Below are the code and all the weights of a small trained network. Each question names an input and a class and asks about switching units off, where a switched-off unit gives its printed mean instead of its output.

import numpy as np


def w(rows, s, z=0):
    codes = np.array(rows[::2]) - 128.0
    scale = np.full(codes.shape[1], s)
    scale[-1] = z or s
    return codes * scale


def f(y):
    return np.maximum(y, 0)


def log_softmax(a):
    a = a - a.max(-1, keepdims=True)
    return a - np.log(np.exp(a).sum(-1, keepdims=True))


def net(x, mask):
    res = np.array(x, float).reshape(1, 8) / 4 @ E
    y = f(res @ A[0][:, :-1].T + A[0][:, -1])
    res = res + np.where(mask, y, B[0][:, -1]) @ B[0][:, :-1]
    return log_softmax(res[-1] @ U[:, :-1].T + U[:, -1])


A, B = {}, {}
E = w([
[192,29,190,29],'x0',
[131,126,128,132],'x1',
[132,128,131,130],'x2',
[141,13,59,180],'x3',
[126,125,122,123],'x4',
[131,125,126,130],'x5',
[132,130,139,138],'x6',
[254,226,84,153],'x7',
],0.007)
A[0] = w([
[185,179,124,107,55],'neuron 1',
[70,133,164,98,106],'neuron 2',
[147,154,99,104,2],'neuron 3',
[83,62,200,144,104],'neuron 4',
[254,97,180,36,63],'neuron 5',
[174,134,95,132,64],'neuron 6',
[94,199,125,169,154],'neuron 7',
[204,150,127,117,60],'neuron 8',
[186,150,121,143,55],'neuron 9',
[180,143,122,129,53],'neuron 10',
[178,163,108,137,33],'neuron 11',
[174,99,173,63,18],'neuron 12',
[119,145,168,57,113],'neuron 13',
[183,149,108,136,132],'neuron 14',
[164,204,221,96,144],'neuron 15',
[114,108,126,92,31],'neuron 16',
[79,75,212,152,58],'neuron 17',
[108,158,163,88,79],'neuron 18',
[77,114,145,100,116],'neuron 19',
[163,142,114,138,44],'neuron 20',
[157,80,124,181,204],'neuron 21',
[108,74,121,23,125],'neuron 22',
[92,86,186,137,53],'neuron 23',
[98,208,152,101,174],'neuron 24',
[91,112,158,141,30],'neuron 25',
[157,161,197,141,95],'neuron 26',
[88,186,93,151,91],'neuron 27',
[77,114,152,131,32],'neuron 28',
[104,171,97,183,32],'neuron 29',
],0.012,0.0083)
B[0] = w([
[63,160,93,101,173],'neuron 1',
[145,131,94,79,180],'neuron 2',
[26,154,80,99,129],'neuron 3',
[139,161,130,102,212],'neuron 4',
[29,121,197,182,252],'neuron 5',
[91,122,108,85,150],'neuron 6',
[130,102,179,185,237],'neuron 7',
[79,183,81,65,173],'neuron 8',
[76,174,106,65,158],'neuron 9',
[57,179,131,71,148],'neuron 10',
[51,163,65,89,153],'neuron 11',
[2,139,163,194,168],'neuron 12',
[168,73,162,178,185],'neuron 13',
[166,209,48,95,195],'neuron 14',
[178,62,98,134,254],'neuron 15',
[27,220,169,69,132],'neuron 16',
[106,197,89,68,184],'neuron 17',
[160,39,43,119,155],'neuron 18',
[142,184,41,68,180],'neuron 19',
[47,191,112,55,135],'neuron 20',
[182,46,135,108,237],'neuron 21',
[139,113,203,213,226],'neuron 22',
[86,196,45,67,162],'neuron 23',
[165,83,91,122,247],'neuron 24',
[61,189,118,83,134],'neuron 25',
[187,73,72,155,164],'neuron 26',
[91,127,123,194,188],'neuron 27',
[59,204,59,82,141],'neuron 28',
[25,125,147,151,162],'neuron 29',
],0.0094,0.007)
U = w([
[161,107,134,125,249],'0',
[53,127,160,201,53],'1',
[123,163,82,17,30],'2',
[192,102,132,120,212],'3',
[189,104,126,122,187],'4',
[185,2,54,113,45],'5',
],0.0091,0.011)

Each question gives the input, the list of numbers given to net, and the class t.
The units are the neurons (one row each of A and B). Each row of codes is followed by its name. A weight is (code - 128) times the scale printed after its matrix; where a second scale follows, it is the last column's (A, B and U).
mask holds one flag per neuron, in row order. A switched-off neuron (its flag False) gives its mean, the last column of its row in B, instead of its output. The means were averaged over made-up inputs and are rounded, as every weight is.
A unit's drop is (log p(t) with every unit on - log p(t) with that unit switched off) / (log p(t) with every unit on - log p(t) with every unit switched off).
The circuit of an input: a set's keep is (log p(t) with only the set's units on - log p(t) with every unit switched off) / (log p(t) with every unit on - log p(t) with every unit switched off). Starting from the 12 units with the biggest drops (on a tie, the unit counted first), units are removed one at a time, each time the one whose removal leaves the highest keep (on an exact tie, the one counted first), for as long as the keep stays at least 0.8.
circuit, biggest first: the units of the circuit, biggest drop first
most important unit: the unit with the biggest drop
k most important neurons: the k neurons with the biggest drops, biggest first
drop of u: that unit's drop, to one decimal
input [-6,0,-2,-8,0,-2,-2,0], class 5: circuit, biggest first	[neuron 24; neuron 15; neuron 18]
input [-2,-8,-6,-8,4,-2,7,6], class 5: most important unit	neuron 15
input [2,-7,-3,-5,4,5,-6,6], class 2: 3 most important neurons	[neuron 8; neuron 1; neuron 22]
input [7,-8,-3,3,2,-2,-1,-8], class 2: 2 most important neurons	[neuron 17; neuron 23]
input [8,0,-5,7,-5,-2,6,-6], class 1: circuit, biggest first	[neuron 22; neuron 12]
input [7,-4,0,3,-1,0,5,-1], class 1: circuit, biggest first	[neuron 5; neuron 12]
input [-5,2,4,-2,1,3,3,-6], class 2: circuit, biggest first	[neuron 22; neuron 5; neuron 19]
input [8,-8,1,7,-7,6,5,-1], class 1: circuit, biggest first	[neuron 5; neuron 12]
input [6,6,5,-6,1,-5,-7,7], class 2: 3 most important neurons	[neuron 8; neuron 1; neuron 14]
input [7,-2,-5,6,2,1,7,-5], class 1: circuit, biggest first	[neuron 22; neuron 12]
input [-6,2,-3,-8,6,0,2,2], class 5: 2 most important neurons	[neuron 24; neuron 15]
input [3,8,0,3,-7,6,-1,-7], class 2: circuit, biggest first	[neuron 17; neuron 23]
input [2,7,7,-7,5,6,7,8], class 2: 2 most important neurons	[neuron 8; neuron 1]
input [-4,8,1,-7,2,2,-1,-4], class 5: 2 most important neurons	[neuron 24; neuron 18]
input [1,-3,-4,-8,-4,8,-6,5], class 5: most important unit	neuron 15
input [6,-8,-3,6,-6,-3,-3,6], class 1: drop of neuron 12	0.1
input [-1,8,-4,-8,4,-5,5,8], class 2: drop of neuron 9	0.3
input [8,7,-4,-4,-3,-1,-1,5], class 1: drop of neuron 3	0.0
